Below are the code and all the weights of a small trained network. Each question names an input and a class and asks about switching units off, where a switched-off unit gives its printed mean instead of its output.

import numpy as np


def w(rows, s, z=0):
    codes = np.array(rows[::2]) - 128.0
    scale = np.full(codes.shape[1], s)
    scale[-1] = z or s
    return codes * scale


def f(y):
    return y / 2 * (1 + np.tanh(0.7978845608 * (y + 0.044715 * y**3)))


def log_softmax(a):
    a = a - a.max(-1, keepdims=True)
    return a - np.log(np.exp(a).sum(-1, keepdims=True))


def net(x, mask):
    res = np.array(x, float).reshape(1, 3) / 4 @ E
    y = f(res @ A[0][:, :-1].T + A[0][:, -1])
    res = res + np.where(mask, y, B[0][:, -1]) @ B[0][:, :-1]
    return log_softmax(res[-1] @ U[:, :-1].T + U[:, -1])


A, B = {}, {}
E = w([
[246,163,64],'x0',
[154,28,84],'x1',
[231,109,243],'x2',
],0.011)
A[0] = w([
[21,146,67,194],'N0',
[113,130,47,139],'N1',
[111,129,158,117],'N2',
[84,208,129,179],'N3',
[177,33,120,194],'N4',
[208,181,109,146],'N5',
[216,125,91,189],'N6',
[147,169,66,209],'N7',
[162,36,123,184],'N8',
[230,171,112,199],'N9',
[206,34,113,140],'N10',
[68,146,79,205],'N11',
[248,140,70,150],'N12',
[89,166,173,138],'N13',
[3,159,79,88],'N14',
[116,212,126,253],'N15',
[139,106,162,136],'N16',
],0.017,0.0059)
B[0] = w([
[196,83,33,244],'N0',
[185,126,88,190],'N1',
[152,102,142,144],'N2',
[91,119,86,194],'N3',
[77,231,58,213],'N4',
[196,101,117,212],'N5',
[173,213,192,222],'N6',
[165,64,26,192],'N7',
[78,224,62,202],'N8',
[253,139,162,239],'N9',
[67,214,156,220],'N10',
[134,66,6,206],'N11',
[187,161,175,249],'N12',
[140,59,144,174],'N13',
[154,124,43,236],'N14',
[121,78,107,201],'N15',
[151,167,133,157],'N16',
],0.011,0.017)
U = w([
[103,193,91,109],'0',
[180,168,184,133],'1',
[93,52,181,150],'2',
[101,103,34,183],'3',
[252,101,100,151],'4',
[148,127,105,2],'5',
],0.012,0.007)

Each question gives the input, the list of numbers given to net, and the class t.
The units are the neurons (one row each of A and B). Each row of codes is followed by its name. A weight is (code - 128) times the scale printed after its matrix; where a second scale follows, it is the last column's (A, B and U).
mask holds one flag per neuron, in row order. A switched-off neuron (its flag False) gives its mean, the last column of its row in B, instead of its output. The means were averaged over made-up inputs and are rounded, as every weight is.
A unit's drop is (log p(t) with every unit on - log p(t) with that unit switched off) / (log p(t) with every unit on - log p(t) with every unit switched off).
The circuit of an input: a set's keep is (log p(t) with only the set's units on - log p(t) with every unit switched off) / (log p(t) with every unit on - log p(t) with every unit switched off). Starting from the 12 units with the biggest drops (on a tie, the unit counted first), units are removed one at a time, each time the one whose removal leaves the highest keep (on an exact tie, the one counted first), for as long as the keep stays at least 0.8.
circuit, biggest first: the units of the circuit, biggest drop first
k most important neurons: the k neurons with the biggest drops, biggest first
drop when u is switched off: that unit's drop, to one decimal
input [-3,-6,6], class 1: circuit, biggest first -> [N0]
input [-2,4,-1], class 3: 2 most important neurons -> [N6; N12]
input [1,6,7], class 0: 3 most important neurons -> [N4; N8; N10]
input [-5,5,0], class 3: 2 most important neurons -> [N6; N12]
input [-8,-2,2], class 3: 4 most important neurons -> [N9; N12; N6; N5]
input [0,5,7], class 0: 2 most important neurons -> [N4; N8]
input [1,-1,2], class 1: 2 most important neurons -> [N0; N11]
input [6,8,2], class 1: 3 most important neurons -> [N12; N9; N6]
input [-4,1,4], class 0: circuit, biggest first -> [N9; N0]
input [1,4,-5], class 3: drop when N9 is switched off -> 0.2
input [-7,1,3], class 2: drop when N0 is switched off -> 0.1
input [-1,3,-2], class 3: drop when N9 is switched off -> 0.1
